Here is a tiny trained network, its code and every weight. The questions are about switching its units off for an input and a class, where a switched-off unit gives its printed mean instead of its output.

import numpy as np


def w(rows, s, z=0):
    codes = np.array(rows[::2]) - 128.0
    scale = np.full(codes.shape[1], s)
    scale[-1] = z or s
    return codes * scale


def f(y):
    return y / 2 * (1 + np.tanh(0.7978845608 * (y + 0.044715 * y**3)))


def log_softmax(a):
    a = a - a.max(-1, keepdims=True)
    return a - np.log(np.exp(a).sum(-1, keepdims=True))


def net(x, mask):
    res = np.array(x, float).reshape(1, 2) / 4 @ E
    y = f(res @ A[0][:, :-1].T + A[0][:, -1])
    res = res + np.where(mask, y, B[0][:, -1]) @ B[0][:, :-1]
    return log_softmax(res[-1] @ U[:, :-1].T + U[:, -1])


A, B = {}, {}
E = w([
[85,2,125,88],'x0',
[199,101,51,163],'x1',
],0.0089)
A[0] = w([
[136,102,137,146,99],'N1',
[181,240,145,145,141],'N2',
[166,225,129,140,72],'N3',
[44,177,226,115,116],'N4',
[106,9,138,110,85],'N5',
[239,99,26,156,121],'N6',
[134,83,155,136,254],'N7',
],0.012,0.0088)
B[0] = w([
[120,105,142,145,121],'N1',
[151,72,53,44,232],'N2',
[116,5,135,163,181],'N3',
[208,95,223,89,221],'N4',
[96,20,128,132,214],'N5',
[174,114,240,71,237],'N6',
[244,144,47,23,255],'N7',
],0.022,0.0082)
U = w([
[134,40,41,123,131],'0',
[184,141,229,117,159],'1',
[191,218,2,87,254],'2',
[114,108,119,169,90],'3',
[108,157,84,153,93],'4',
[144,134,122,165,83],'5',
[119,173,101,144,83],'6',
[125,123,117,165,82],'7',
],0.012,0.0057)

Each question gives the input, the list of numbers given to net, and the class t.
The units are the neurons (one row each of A and B). Each row of codes is followed by its name. A weight is (code - 128) times the scale printed after its matrix; where a second scale follows, it is the last column's (A, B and U).
mask holds one flag per neuron, in row order. A switched-off neuron (its flag False) gives its mean, the last column of its row in B, instead of its output. The means were averaged over made-up inputs and are rounded, as every weight is.
A unit's drop is (log p(t) with every unit on - log p(t) with that unit switched off) / (log p(t) with every unit on - log p(t) with every unit switched off).
The circuit of an input: a set's keep is (log p(t) with only the set's units on - log p(t) with every unit switched off) / (log p(t) with every unit on - log p(t) with every unit switched off). Starting from all 7 units, units are removed one at a time, each time the one whose removal leaves the highest keep (on an exact tie, the one counted first), for as long as the keep stays at least 0.8.
units of the circuit, in order: the units of the circuit, biggest drop first
most important unit: the unit with the biggest drop
top k neurons: the k neurons with the biggest drops, biggest first
drop when u is switched off: that unit's drop, to one decimal
input [-5,4], class 0: units of the circuit, in order -> N3
input [3,2], class 2: units of the circuit, in order -> N3, N7
input [-3,-1], class 2: units of the circuit, in order -> N5, N6
input [-5,-3], class 0: top 3 neurons -> N2, N3, N6
input [-3,5], class 1: top 2 neurons -> N6, N7
input [2,-3], class 2: units of the circuit, in order -> N6, N3
input [-5,1], class 0: top 2 neurons -> N3, N7
input [-1,4], class 1: top 2 neurons -> N6, N2
input [-5,7], class 1: top 2 neurons -> N6, N5
input [0,-3], class 2: units of the circuit, in order -> N6, N5
input [-6,-5], class 0: top 2 neurons -> N2, N6
input [-8,5], class 0: top 2 neurons -> N2, N3
input [-4,1], class 0: top 2 neurons -> N3, N7
input [-6,1], class 0: units of the circuit, in order -> N3
input [-3,1], class 2: top 2 neurons -> N5, N4
input [1,5], class 1: top 2 neurons -> N6, N2
input [-5,3], class 0: top 2 neurons -> N2, N3
input [-2,4], class 1: top 2 neurons -> N6, N7
input [1,6], class 1: drop when N6 is switched off -> 1.1
input [1,2], class 2: most important unit -> N4
input [-4,-1], class 0: drop when N2 is switched off -> 0.1
input [0,-1], class 2: drop when N6 is switched off -> 0.1
input [-2,8], class 1: drop when N6 is switched off -> 1.9
